Here is a tiny trained network, its code and every weight. The questions are about switching its units off for an input and a target symbol, where a switched-off unit gives its printed mean instead of its output.

import numpy as np


def w(rows, s, z=0):
    codes = np.array(rows[::2]) - 128.0
    scale = np.full(codes.shape[1], s)
    scale[-1] = z or s
    return codes * scale


def f(y):
    return np.maximum(y, 0)


def softmax(a):
    e = np.exp(a - a.max(-1, keepdims=True))
    return e / e.sum(-1, keepdims=True)


def log_softmax(a):
    a = a - a.max(-1, keepdims=True)
    return a - np.log(np.exp(a).sum(-1, keepdims=True))


def net(x, mask):
    ids = ['ΞΩβγδεηθλτφψ'.index(c) for c in x.split()]
    T = len(ids)
    res = E[ids] + P[:T]
    u = 0
    for l in range(2):
        r = res
        for j in range(2):
            rows = slice(4 * j, 4 * j + 4)
            q, k, v = (r @ M[l][rows].T for M in (Q, K, V))
            z = softmax(np.where(np.tri(T) > 0, q @ k.T / 4**0.5, -1e9)) @ v
            o = O[l][rows]
            res = res + np.where(mask[u + j], z, o[:, -1]) @ o[:, :-1]
        u += 2
        y = f(res @ A[l][:, :-1].T + A[l][:, -1])
        res = res + np.where(mask[u : u + 4], y, B[l][:, -1]) @ B[l][:, :-1]
        u += 4
    return log_softmax(res[-1] @ U[:, :-1].T + U[:, -1])


Q, K, V, O, A, B = {}, {}, {}, {}, {}, {}
E = w([
[80,155,182,129,197,158,162],'Ξ',
[106,109,212,124,49,138,161],'Ω',
[6,139,105,111,176,116,130],'β',
[168,112,110,163,81,220,217],'γ',
[165,230,65,172,94,159,176],'δ',
[57,122,84,122,60,129,219],'ε',
[84,201,64,228,110,102,115],'η',
[146,191,135,101,160,151,180],'θ',
[147,148,106,66,150,79,156],'λ',
[110,58,73,104,91,191,179],'τ',
[144,196,177,133,137,167,122],'φ',
[90,124,20,159,156,176,116],'ψ',
],0.018)
P = w([
[109,194,96,2,86,169,65],'0',
[125,187,116,43,97,167,85],'1',
[131,178,126,68,108,160,97],'2',
[136,165,127,89,117,155,109],'3',
[135,155,130,101,123,152,120],'4',
[135,151,132,116,129,146,128],'5',
[135,142,133,126,137,145,140],'6',
[135,134,134,135,144,140,147],'7',
[131,126,133,143,149,138,157],'8',
[132,120,137,153,156,137,164],'9',
[129,114,137,163,164,134,174],'10',
[128,102,136,167,169,129,184],'11',
[125,99,137,178,176,129,195],'12',
[122,88,135,183,182,127,204],'13',
],0.0091)
Q[0] = w([
[136,163,119,126,130,111,123],'L0H0',
[187,108,116,98,163,66,144],'L0H0',
[151,163,147,118,130,178,142],'L0H0',
[163,112,117,154,116,96,137],'L0H0',
[96,123,89,89,204,148,107],'L0H1',
[210,128,73,161,138,133,115],'L0H1',
[133,128,175,137,126,253,130],'L0H1',
[138,142,170,162,154,104,76],'L0H1',
],0.013)
K[0] = w([
[102,192,95,141,153,133,133],'L0H0',
[192,158,110,40,152,96,121],'L0H0',
[118,168,174,170,134,195,170],'L0H0',
[180,121,106,138,94,75,123],'L0H0',
[95,48,98,106,254,163,51],'L0H1',
[214,131,23,183,141,182,104],'L0H1',
[251,143,180,56,173,200,113],'L0H1',
[125,203,173,180,121,105,29],'L0H1',
],0.0086)
V[0] = w([
[89,187,139,97,140,165,93],'L0H0',
[104,128,144,123,112,86,155],'L0H0',
[255,177,110,60,136,54,134],'L0H0',
[75,200,118,113,30,222,89],'L0H0',
[114,165,192,148,133,225,122],'L0H1',
[161,154,108,134,196,90,184],'L0H1',
[142,197,84,179,73,119,128],'L0H1',
[206,116,170,93,193,98,173],'L0H1',
],0.0093)
O[0] = w([
[115,134,132,60,125,119,44,199],'L0H0',
[147,109,140,136,112,86,164,126],'L0H0',
[235,249,170,174,156,150,65,119],'L0H0',
[127,107,81,2,43,117,71,255],'L0H0',
[161,201,156,218,211,134,153,174],'L0H1',
[85,107,92,54,157,122,183,135],'L0H1',
[125,134,195,138,117,192,197,175],'L0H1',
[188,81,50,55,179,41,136,71],'L0H1',
],0.007,0.0088)
A[0] = w([
[110,53,162,179,161,203,61,193],'L0N0',
[179,158,186,104,248,99,78,251],'L0N1',
[2,73,133,156,135,67,44,19],'L0N2',
[221,7,181,56,146,221,145,182],'L0N3',
],0.0093,0.0017)
B[0] = w([
[86,74,155,55,39,137,139,148],'L0N0',
[51,215,195,114,175,176,254,254],'L0N1',
[204,217,181,199,232,135,155,208],'L0N2',
[68,146,247,89,162,156,36,187],'L0N3',
],0.0082,0.0068)
Q[1] = w([
[117,154,57,151,95,166,153],'L1H0',
[9,178,180,65,127,162,163],'L1H0',
[47,154,151,106,196,137,120],'L1H0',
[186,139,118,147,136,147,80],'L1H0',
[98,164,153,119,124,119,177],'L1H1',
[94,177,102,134,151,128,144],'L1H1',
[100,141,129,152,85,98,117],'L1H1',
[108,234,126,41,138,208,251],'L1H1',
],0.022)
K[1] = w([
[179,150,61,147,106,147,142],'L1H0',
[102,41,154,210,131,132,158],'L1H0',
[94,76,118,164,184,116,119],'L1H0',
[124,170,135,126,123,164,97],'L1H0',
[98,130,145,144,121,92,146],'L1H1',
[112,116,104,174,149,143,156],'L1H1',
[129,140,134,147,95,98,141],'L1H1',
[101,5,150,213,162,125,146],'L1H1',
],0.02)
V[1] = w([
[58,194,42,111,147,87,143],'L1H0',
[74,105,70,212,110,143,126],'L1H0',
[151,191,99,142,106,179,151],'L1H0',
[163,114,77,106,153,105,184],'L1H0',
[226,127,66,149,134,247,105],'L1H1',
[43,127,68,119,218,134,19],'L1H1',
[110,82,130,154,148,219,183],'L1H1',
[137,143,199,211,159,106,75],'L1H1',
],0.014)
O[1] = w([
[130,102,67,142,165,75,53,217],'L1H0',
[104,156,105,200,86,137,69,90],'L1H0',
[87,160,168,150,163,108,82,240],'L1H0',
[158,142,70,154,153,108,132,16],'L1H0',
[134,124,28,123,169,240,130,40],'L1H1',
[81,2,149,196,203,112,108,149],'L1H1',
[76,141,137,83,178,198,154,244],'L1H1',
[175,138,208,140,141,173,60,48],'L1H1',
],0.012,0.011)
A[1] = w([
[104,86,97,189,7,189,151,129],'L1N0',
[164,149,153,152,123,8,131,124],'L1N1',
[140,128,51,48,141,128,126,236],'L1N2',
[147,141,52,154,126,75,42,250],'L1N3',
],0.013,0.0023)
B[1] = w([
[181,252,142,118,239,175,185,183],'L1N0',
[110,80,103,151,107,202,254,252],'L1N1',
[158,85,186,72,143,241,143,213],'L1N2',
[134,46,215,12,13,149,61,168],'L1N3',
],0.0084,0.02)
U = w([
[25,95,171,4,81,118,53,206],'Ξ',
[124,190,163,146,159,174,123,253],'Ω',
[130,245,157,190,223,110,172,64],'β',
[82,119,59,137,128,196,74,63],'γ',
[69,187,59,34,80,94,106,96],'δ',
[196,160,123,37,184,97,80,37],'ε',
[207,113,174,159,145,155,81,205],'η',
[200,109,116,95,122,147,115,55],'θ',
[90,212,159,99,109,107,27,113],'λ',
[195,152,189,126,77,123,116,52],'τ',
[157,175,141,3,166,49,48,56],'φ',
[182,134,126,70,119,148,64,66],'ψ',
],0.0047,0.0046)

Each question gives the input, a string of symbols that net reads in full, and the target symbol t.
The units are the heads (4 rows each of Q, K, V and O) and the neurons (one row each of A and B). Each row of codes is followed by its name. A weight is (code - 128) times the scale printed after its matrix; where a second scale follows, it is the last column's (O, A, B and U).
mask holds one flag per unit, layer by layer, with each layer's heads first. A switched-off unit (its flag False) gives its mean, the last column of its rows in O or B, instead of its output. The means were averaged over made-up inputs and are rounded, as every weight is.
A unit's drop is (log p(t) with every unit on - log p(t) with that unit switched off) / (log p(t) with every unit on - log p(t) with every unit switched off).
The circuit of an input: a set's keep is (log p(t) with only the set's units on - log p(t) with every unit switched off) / (log p(t) with every unit on - log p(t) with every unit switched off). Starting from all 12 units, units are removed one at a time, each time the one whose removal leaves the highest keep (on an exact tie, the one counted first), for as long as the keep stays at least 0.8.
circuit, biggest first: the units of the circuit, biggest drop first
most important unit: the unit with the biggest drop
top k neurons: the k neurons with the biggest drops, biggest first
k most important neurons of layer l: the k neurons of layer l with the biggest drops, biggest first
heads that matter: for each layer, one digit per head in row order, 1 if its drop is at least 0.15 and else 0, layers parted by /
input Ω θ ε τ ψ γ δ γ δ λ Ξ θ η, target Ξ: top neuron => [L1N3]
input ε Ω ε φ φ θ τ λ ψ Ω λ θ θ, target τ: circuit, biggest first => [L1H1, L1H0, L0H0]
input Ω ε β λ γ λ β Ω λ δ, target τ: 2 most important neurons of layer 0 => [L0N2, L0N3]
input ψ ε φ λ β λ θ λ ε Ω δ, target Ξ: 2 most important neurons of layer 1 => [L1N3, L1N0]
input ψ γ ε ψ λ θ β η, target λ: circuit, biggest first => [L0H1, L1H0, L1N1]
input ε η η Ω β θ, target η: heads that matter => 11 / 01
input γ Ξ Ω τ λ β τ Ω ε Ξ Ω, target τ: heads that matter => 01 / 01
input λ γ λ, target Ω: circuit, biggest first => [L0H0, L1H1, L1N2]
input γ δ β λ η ε δ η δ ψ θ λ ε, target δ: circuit, biggest first => [L1H1, L0N3]
input Ω η δ, target λ: heads that matter => 01 / 10
input δ γ λ λ λ β φ θ, target η: circuit, biggest first => [L1H1, L0N2, L0N1]
input η ε δ φ β λ Ξ Ω λ δ θ φ φ, target τ: circuit, biggest first => [L1H1, L1H0, L0N1]
input ε φ θ δ, target δ: heads that matter => 01 / 01
input φ β λ η θ λ θ δ ε γ δ η, target λ: 3 most important neurons of layer 1 => [L1N1, L1N3, L1N2]
input ψ ε θ λ β η Ω ε φ λ ε ε, target β: 2 most important neurons of layer 0 => [L0N1, L0N3]
input γ φ γ β λ θ ψ β λ, target η: most important unit => L0H0
input θ Ξ φ β φ, target η: circuit, biggest first => [L1H1, L0N2, L0H1]
input θ Ω η Ω δ λ β β φ λ ψ, target γ: top 3 neurons => [L0N2, L0N0, L1N0]
input ε λ γ ε, target δ: heads that matter => 11 / 01
input φ Ξ Ξ λ δ λ λ ε ε Ω ε η ε, target β: heads that matter => 11 / 11
input β θ ε λ, target δ: circuit, biggest first => [L1H1]
input η τ Ξ θ ψ η Ξ Ξ η γ ε θ, target δ: heads that matter => 00 / 11
input λ η ε λ λ φ τ θ η β λ, target β: heads that matter => 10 / 00
input ε ψ γ λ φ η θ φ, target λ: circuit, biggest first => [L0H1, L1H0, L1N1, L1H1]
input Ω Ξ η θ, target λ: circuit, biggest first => [L0H1, L1H0, L1N1, L1H1]
input φ θ ε φ, target δ: circuit, biggest first => [L1H1, L0N3]
input η η τ ψ δ, target Ξ: circuit, biggest first => [L0N3, L1H0, L1N3]
input λ η η γ λ ε φ η γ Ξ φ φ, target β: circuit, biggest first => [L1N3, L1N2]
